In the rows, 128 means zero.
[117 151 130 117 121 118  96 219  82 108 162 115 145 177 175 122 149 144
 137 126 140  79 144 134 135 124  95 155 135 126 111 130 122 104 139 139
 108  81 113 126 129 104  85 126 124 109 133] => J_482
[111 136 126 128 136 114 152 105 102  92 153 184 119 108 100 134 120 164
 162  94 135 139 150 103  95 145 143 119 189 122  74 146  94 126 160 129
 132 121 157 150 101 141  79 195 164 163 138] => J_482
[141 145 164 142  70 128 141 102  97 132 107 120 112 119 118 155 144 114
 115 139 147 153 114 198 203 164 138  72 121 133 155 161  97  76  69 163
 190  76 140  89 166  81 120  93 121 156 160] => J_184
[113 151  99 140  99  99 138 119 163 155 137 136 130 124  93 129  94 146
  96 122 170 132 122 157 139 159 158  94  75 174 136 136 108  79 118 157
 146 102 114 132 137 158 151 177 158 185 110] => J_870
[123 133 150 143 117 121 102 107 127 133 106 102 146  57 109 156 140 147
 122 129 136 136 114 113 103 106 126 148 150 102 135 138 117 102 165 104
 144 126  84 134 151 118 143 147 143 111 152] => J_665
[159 109 116 156  70 117 164  77 107 167 124 115 137 107 149 160  91 155
  77 148 101 140 114 116 151 190 112 120 139 127  99 156 117 117 145 116
 115  95 153 148 136 162 110 155 155 158 148] => J_172
[ 55 125 147 146  92  83 142 118 119 154 109 155  95 119 112 127 132 162
 128 110 157 135  96 156  77 143 148  82 149 138 117 161  69 127 126 172
 147  91 145 172 141 145 141 139 106 143 141] => J_482
[110 126  76 185 107 124 120 121 127 108 110 125 151 145 129 126 129 119
 134 150 168 140 167  96 177 106 199 133 133 138 146 139 134 147 119 147
 124  77  90 153 131 144 114 135 161 166 184] => J_665
[113  93 105 104 157 107  96 204 173 123 158 143 140 164 141 104  88 173
 180  65 139 116 122 121 117 110 122 139 113 139 167 122  95 179 118 114
  86 126 142 156 114 143  78 159 146  71 128] => J_870
[ 98 107 134 170 122 179 146 117 103 154 143 133  91 140  98 121 101 122
 145 103 104 126 127 182 144 122 152  69  83 169 148 141 134  74 115 141
 151 104 139 171 126  95 151 130 101  78 141] => J_870
[118 158 117 164 158 140 125 108  54 100  98 141 116  85 125 145 128 180
 102 117 112  86 126 117 121 102 143 139 182 126 113 122 130 109 154 145
 151  85 118 110 132 121 134 156 154 114 183] => J_665
[ 60 134 121 189 147 141 113 203  82 146 146  85  84 115 130  79 110 129
 108 133 159 165 147 172 169 126 160 133 162  98 117 152 117 128 114 113
 141  97 147 141  93 122 121 150 143 134 183] => J_665
[ 94 133 113 138 145 133 118 204 129 152 109 125 132 192 143 116 146 138
 131 109 158 173 135 165 183 130 152 116 151 155 107 145 122  65 108 167
 127  97  98 160 118  88 161 102 160 126 149] => J_184
[136 167  93  63 156 117  96 164 130  77 161 127 109 185 121 104 110 114
 128 123 151  97 152 114 127 127 129 186  93 113 142  91 109 148 102 118
 138 144 134  89  92 132 103 127 171 129 129] => J_870
[ 99  79 110 118 165 111 100 135 112  98 129 149 120 131 103  88 110 158
 104 100 116 109 126 152 117 132 149 116 118 122 152  95 115 173 110 105
 155  85 194 115 115 159 106 124 165 156 182] => J_214
[183  47 157 123 132 119 130 171  82 116 161 106 119  98 142  92  76  93
 116  89  95 162 144 154 118 109 131 148 165 162 158 138  76 166 127 159
 137  77 131 153 130  73 136 147  90 130 180] => J_172
[102  79 129 159 140 137 124 117 111 155 107  96 132 125  96 119 131 151
 132 128 119 105 126 122 133 141 140 124  89 120 140  90 125 134 128 116
 145 117 173 114 136 148  93 129 101 117 173] => J_665
[138 130 109 119 136 101 103 174 109  85 146 163 130 141 111 105 121 111
 143  94 128  78 174 106 130  40 109 188 105 137 117  86  94 140 129 142
 133  63 168  99  91  48 148 153 121 174 123] => J_214
[163 127 155  94 136 181 154 122 177 166 126 122 127  86 152 167 128 131
 149 129 100 118  97  91  67 102 132 100  93  74 128 122  95 134 141 143
  76 169 155 171 154 127 104 189 153 123 146] => J_482
[ 92 165 127 153 113 117 113 138  99 138 106 188 117 131 164 140 134 178
 138  89 172 106 159 138 107 138 116 134 131 165 114 119 177  62 166 170
 112  77 107 103 153 148 146 123 142 185  97] => J_313
[141 137 123 127 175 120  79 183 185 115 176 121 116 113 139  78 128 146
 121 104 168  90 135 104  79 106  99 145 121 170 108 121 126 106 144 121
  99  70 155 159 136 110  97 136 116 142  43] => J_313
[115 104 146 138 138 126 117 115 108  61 152 137 133 105 135 112 142 125
 174 125 165 133 182 135 117 143 138 156  81 165 102 164 159 127  73 159
 118 104 128 172 157 135  85 152  78 151 119] => J_313
[ 93 158 111 118 149  97 131 188  87 137 118 115 176 127 100 154 140 138
 152 119 158 147 165 151 167 136 146 151 144  99 107  86 109 126 147 140
 136  92 111 117 127 136  82 190 134 175 180] => J_482
[122  89 163 135  93 119 205  61 146 172 114 158 109 122  91 154 117 142
 119 103  84 157  85 116 100 162 114 113 109 160 105 122 123 148 136 171
 124 111 147 156 180 176  97  95 138 120 149] => J_172
[132 105 140 141 133 104 167 109  83  84 128 155 120 130 101 133 127 131
 115 152  68 158 142 169 158 110 174 105 150  86 121 143 126 104 171 235
 136  66  91 127 174 219 118 147 144 151 134] => J_172
[121 100 164 151  97 150 169 126 117 174 119  72 133  94 142 145 126 127
 121 135 135 141 131 114 151  99 161 114 130 110 179 176 105 147 136 140
  93  97  89 155 138 167 176 112  91 107 156] => J_665
[117 143  90 102 174 108  81 163  83 134  99 120 145 144 141 137 134 166
 149 113  94 110  90  93 149 140 131 118 148  83 143 122 136 162 148 137
 183  87 141 117 123 111 152 107 118 151 170] => J_870
[104  74 142 147 153 158 179 101  94 138 122 132 119  82 156 137 136 145
 155 111  98 136 138 155 103  84 172 148 224 113 100 203  83 146 136 119
  79  98 126 180 100 190 166 144 161 107 130] => J_665
[130 123 117 163  99 149 148 110 149 109 126 105 156 122 156 130 154 167
 137 162 131 101 115 102 150 116 155 136 167 111 108 226 123 125 130 147
  97  63  92 155 132 186 166 147 154 111 132] => J_665
[151 168 149 133 152 134 130 125  75  89 138  97 184  77 112 162 146  67
 118 146 122 146 159  85 172  94 180 128 108  78 137 167 123 132 104 124
 121  98  96 138 130 121  74 115 110 130  79] => J_184
[115 138 121 136 167 135 128 142 163  99 128 165  90 166 138  90 120 103
 133  89 137 129 172 155 143  86 148 130 104 168  92 129 160 122 120 145
 120  62 124  53 131 125 177 126 112 125  62] => J_313
[146  89 158 112 107 139 159  87 126 138 163 152 119 123  83 117 119 159
 113  90 136 126 137 101 134 127 114 117 129 188 144 130 116 107 141 137
 144  90 167  94 135 129 175  97 123 172 131] => J_214
[ 80  87 122 148 159  66 117 203  77  81 133 111 153  90 102  76 121  77
  72  96 150 132 158 242 140 153 179 141 114 146  86 124  87 124  77 107
 134  53  76 102 124 152 157 140 149 170 128] => J_214
[121 109 153 149 105 113 115  96 108 108 120 120 141 122 148 131 132 157
 107 140 140 147 133 127 122 174 157 129 160 100 134 228 106  93 119  93
 145  83 150 143 129 183 144 112 130 148  89] => J_313
[ 53 156 149 174 151 126  96 217 120 148 140 183 127 137 132 105 127 142
 140  96 146 124  99  58  52 130 164 197 146  79 101 177  99 115  93 108
 121  88 214 170 116 131  52 117 173 127  87] => J_313
[149 161 143 165 132 157 118 172 169 114 129  93 162 179 122 108 124  78
 117 118 183 134 144 131 112 108 136 133 133 143 121 142 147  79 154 115
  88 108  76 123 131 126 130 124 155 111  73] => J_184
[150 107 139 166 155 111 171 117 122 105 134 130 156 129  82 166 120 115
 180 109 103 130  81  97  93  72 151 138 192 103 102 170  98 146 131 150
  99 109 125 230 143 170 107 156 137 107 112] => J_870
[136 159  96 149 152 127 150 149 131  99 109 122 166 138 110 139  97 107
 145 111 145  82 141 139 110 137 156 128  78 136 104 120 133 159 161 133
  91 103 101 154 130 180 188 205 118 174 128] => J_870
[107 132 112 124 173 172  99 184 147 112 125 136 140 129 150 107 115 119
 142 112 159 121 133 118  79  99 130 125 118 125  75 133 103 182 138  88
  74 130 128 135 103 102 110 175 178 134 125] => J_184
[100 109 124  99 182  84 163 126 103  69 179 120 162 177  98 134 136 173
 119 104 119 106 127 200 122 106 103 165 168 206  79 145 154 165  75 150
 133  86 104 119 132 209 111 178 108  97 179] => J_482
[135 153 121 150 134 136 119 145  98 130 133 111 145 104 160 100 109 163
  96 122  92 165 121  87 172 122 105 124 161 127 103 162 160 170 194 122
 108 104 111  71 150 154 132 138 168 130  48] => J_578
[123  95 157 142 143  96 127 146  59 127 104 139  95  75 151  72  97 141
 115  57 102 128 138 174  88 140 126 144 137 180 118 157 102 155 155 160
 163  61 211 172 112 106 200 144  72 175  93] => J_313
[138  68 132 193 133 149 144 149  56 145 116 117 134 156 131 135  93 181
  77 132 138 130 133 162 144 111 102 124 141 164  99 137  81 107 134 120
 114  87 185 129 108 104  73 162 161 144 155] => J_172
[138  64 135 165 153 142 118 156  65 139 125 144 131 125 130 139 101 145
 107 122  92 117 127 133 169 122 186 110 130 176 131 158  61  74 143 137
 153  70 171 167 143  89 139 134 136 116 151] => J_665
[143 167 120 121 147 172 105 129 182 120 118 127 139 108  87 149 153 138
 115 154 150 143 129 128 143 100 160  80 110 119 115 100 160  60 143 140
 138 116 107 112 159  91 105 185 174 128 147] => J_184
[152 103 103 127 123  97  94 140  90  86 160 105 150 126 114 125  95  92
 137 121 136 105 116 152 134 173 151 146 116  59 157  97 120 116  73  91
 119 115  93 121 131 176 108 144 159 135 189] => J_870
[122 166 141  92 138 163 129 138 136 148 172 122 148 148  94 176 112  96
 149 146 105  91 122 166 119 148  87 172 100 140 122 115 127  33 125 136
 161 130  90 156 138 120 114 128 145 131 150] => J_214
[121 137 103 113 188 111  86 149 184  73 166 145 115 151 134 127  82 106
 126 109  93 111 101 136  37  84 103 164 162 114  94 118 149 134 116  94
 117 168  95 180 106 135  77 175 206  91 149] => J_214
[130 118 151 121 116 126 115 112 200 134 103 186  70 101 134  91 149 120
 159  89 144 124  88 116  57 132 175 120 185 139 147 172  77  80  94 174
 161 104 198 152 129  84 106  66 179 107  50] => J_214
[ 96  76 123 126 156  64 124 146 157 157 115 114 118 132  89 102 110 139
 108  83 135 150 101 158 159 175 161  94 114 158 141 113 107 103 130 142
 163  92  83 116 117 170 158  86 124 129 135] => J_665
[155 144 100 173 107 182 135 169 100 134 134  94 175 145 121 143 142  93
 107 170 136 152 149 106 217 139 190  78  88 122 121 133 136  75  97 162
 130 126  76 108 140  86 118 142 140 165 153] => J_184
[111 100 124 126 171  73 122 133  92 132  89 104 151 117 111 154  96 108
  98  96  76 135 118 148  92 125 129 149 132  81 126  70 124 160 108  75
 129 127 101  95 115 145 163 180 114 151 186] => J_578
[145 125 118 143 163 169 122 120 111 124 103 139 172 115 157 153 140 144
 151 124  98 120 107  79 105 129 145 132 142  67  66 167 117  91  87 129
 112 117 140 131 126  93 143 179 158 147 166] => J_184
[157 103 166 104 127 158 161 125 126 148 114 111 130 198 122 148 114 159
 188 110 149 136 106  96 149 171  96 129 131 162 118 159 141 123 193 149
 107 111 161 181 170 157 183 107 102 111 139] => J_870
[101 102 120 158 141 120 138  75 158 135 103 123 149 154 128 141  89 122
 162 116 115 168 119  79  89 147 148 132 192  75 137 135 139 159 113  87
  91  88 100 162 155 192  90 159 152 112 190] => J_578
[136 183 112 128 145 109  90 148  90  68 102 114 138  54 165 108 115 139
  97  96 116 142 132 132 147  58 126 124 150  46 134 157 161 162 151 125
 111  69  76 163  65 104 122 169 193 112 130] => J_184
[127 172 107 175 135 142 124 175 137 154  88 143 120  94 105 138 146 127
 135 114 173 147 116 179  89 159 149 159 211 169 100  67 128 125 168 156
 126 193 131  89 164 129 118 146 168 141 103] => J_172
[128 113 160 121 135 141 138 127  86 125  95 155 134 103 113 123 105 146
 147  86 120 115 121 105 122 184 163 127 112 129 133 163 136 147 154 130
 166  63 186 120 105 146 150 138  94 143 125] => J_313
[111  61 103 136 183 107 118 142 155 125 107 141 168 125 110 135 142 120
 158 106 146 117 158 101 102  81 205 161 149 157  94 120 120 157 142 101
  92 114 128 103 105 166 161 170 117 132 103] => J_665
[123 125 100 159 191 142  96 206 164  92 147  76 164 165  98 126 109 120
 145 122 122 119 135 198 173  97 126 148 111 156 158 103 133 171 141  94
 135 127  98 162 135 144 127 166 131 101 201] => J_665
[ 93 189 115 142 101 107 101 146 155 104 145 121 120 104 155  95 108  99
 121 127 113 101 125 114  75 166 158 137 132  45 180 164 139 139 127 128
 129 102 115 197 112 185  94 121 160 135 128] => J_214
[101 121  95 177 116 124 133 133  76 125 138  96 121 154  99 125  80 111
 111 118 135 171 176 142 124 157 161 116 152 163 134  89 125 106 138  99
 152 156 108 209 123 102  34 166 160 117 195] => J_870
[161 113 123 100 175 180  92 150 147  56 198 125 121 136 110 104 110 112
 175 132 159 126 128 101 150 149 125 109  93 110  98 131 111 130 102 104
 102 147 112 147 120 103  76 152 148  87 150] => J_482
[106 139 129 138 153 103 130 166 128 138 135 173 125 165 143 126 111  77
 143  79 136 115 125 170 105 151 132 150  56 142  79 132  85 122  69 119
 130 131 193 105 103 112 116 128 157 194  89] => J_482
[149 120 156 119  87 143 125  99 102 132 103 133 137  81 148 147  97 123
 102 122 119 148 127 171 126 137 117 143 105 124 131 155 108  87 142 129
 138 135 117 125 151 119 175 147 195 153 136] => J_214
[162 100 126 139 174 171 105 205 113 109 181 145 100 149 126 100  94  91
 165 130 170 116 141 149  91 139 140 175 178 126 103 124  92 129 128 126
 101 126 193 130  94 115 144 174 128 185 151] => J_172
[170 185 148 129 122 185 123 191 175 159 167 122 141 115 151 134 127  76
 148 105  86 105 111 133  91  85 120 143 147 138 137 136 135 109 179 117
 127 102 159 161 141  65 103 154 158  97  96] => J_482
[122  99 136 111  95 105 149 100 162 165 116 157 111 103  94 154 127 157
 150 137 153 138 133 120 115 167 153  96 132 146 123 115  77  90 146 146
 117 129 154 110 148 149 168 187 108 196 101] => J_578
[157 158  87 171 126 153 135 184 140 139  96  78 184  71  95 151 118 166
 146 105 103 100 117 143 162 136 143 110 120 158 148  86  97 158 142 127
 139 142 129 158 168  69 109 234  96  63 169] => J_870
[133 113 127 144 146 150  91 190 102  97 126 172  86 132 195 110 137 134
 141 123  87 116 117 112  90 125 153 157 175  51  89 157 115 127  99 139
 106 120 171  88 137  88 157 150 145 104 166] => J_172
[110  33 155 127 140 140 170 102 100 122 121 157 128 149  98 130 106 168
 131 110 121 129 132 149 100 187 188  83 131 175 126 182  91  91 133 138
 149  61 158 210 106 181 129 145 123 160 166] => J_313
[ 88 145 133 143  89 150 142  62  86 150 137  83 128  90 163 136 123 145
  82 155 139 158 113 132 102 183 146 120 182 111  91 205 159 111  98  92
 120 135  94 144 124 185 109 148 152  65 141] => J_482
[ 83 108 133 125 140  89 119 174  85 130  98 148 162 125 110 168 161 183
 161 117 119  73 134 139 116 132 144 171 125 132 114 110 119 119 164 152
 141  82 146 138 146 156 178 175  87 164 202] => J_665
[168 152 133 168 149 173 186 106 138 148 123  94 126  91 140 114 142 127
 103  98  98 107 116 165  73 109 141 112 196 152 103 153  99  95 122 153
 120 131 118  60 171 141 183 152 137 120  58] => J_870
[154 130 110 103 145 180 150  99 121 135 129 126  84 134 124 137  96  92
 107 133  88 123 154  95 129  84 144 127  98 114 140  89 149 113 131 156
 122 114  93 140  69  77 129 131 125  87 168] => J_172
[133 137 130  98 147  86 131  77  99 128 128 128  88 123 141 142  87 124
 110  93 113 124 130 117 130 155 117 109 123 126 121 114 114 121 102 120
 144 111 159 132 108 113  92 130  97  94 135] => J_482
[110 105 100 176 107 104 126 130 112 138 152 127 169 134  81 137 124 174
  91 126 146 143 141 106 183 145 170  88 115 186 176 120 119  76 114 161
 151  61  73 177 160 152  93 105 118 155 154] => J_313
[162  89 126 142  65 139 144  74 113 150 155 121 132 107 148 132 116 200
 112 116 117  64 146  55 127 192 126  72 119 198 167 139 138  96 121 136
 134  81 148  98 145 125  99 134  29 108 118] => J_313
[127  99 136 140 108 136  91 136 117 100  92 157 127 149 143  94 146 142
  88 116 120 113 107 153 118 115 175  76  73 122 140 161 125  38 104 183
 153  84 101  99 116  96 177 108 171 120 110] => J_184
[130 165 111 181 112 116 110 177 119  94 104 100 201 126 118 139 149  89
 115 142 115 118 139 105 171 104 209  95  67  83 179 118 202 138  88 175
 138  62  82 126 164 128  80 164  95 128 185] => J_184
[131 105 109 184 120 173 123 161 106 131 108  75 180 114  75 115  93 129
 107 160 168 165 140 187 193 128 155 107 105 162 144  95 116  93 155 145
 110  83  43 153 168 130 151 210 164 138 180] => J_578
[197 152 113 155 134 201 141  45 100 118 110  86 168  43 178 167 130 104
 160 160  67 148 131 134 171  67 129 159 169  66 134 170 168 153  87 150
 122  99 105 113 180 137 125 167 137 114 136] => J_313
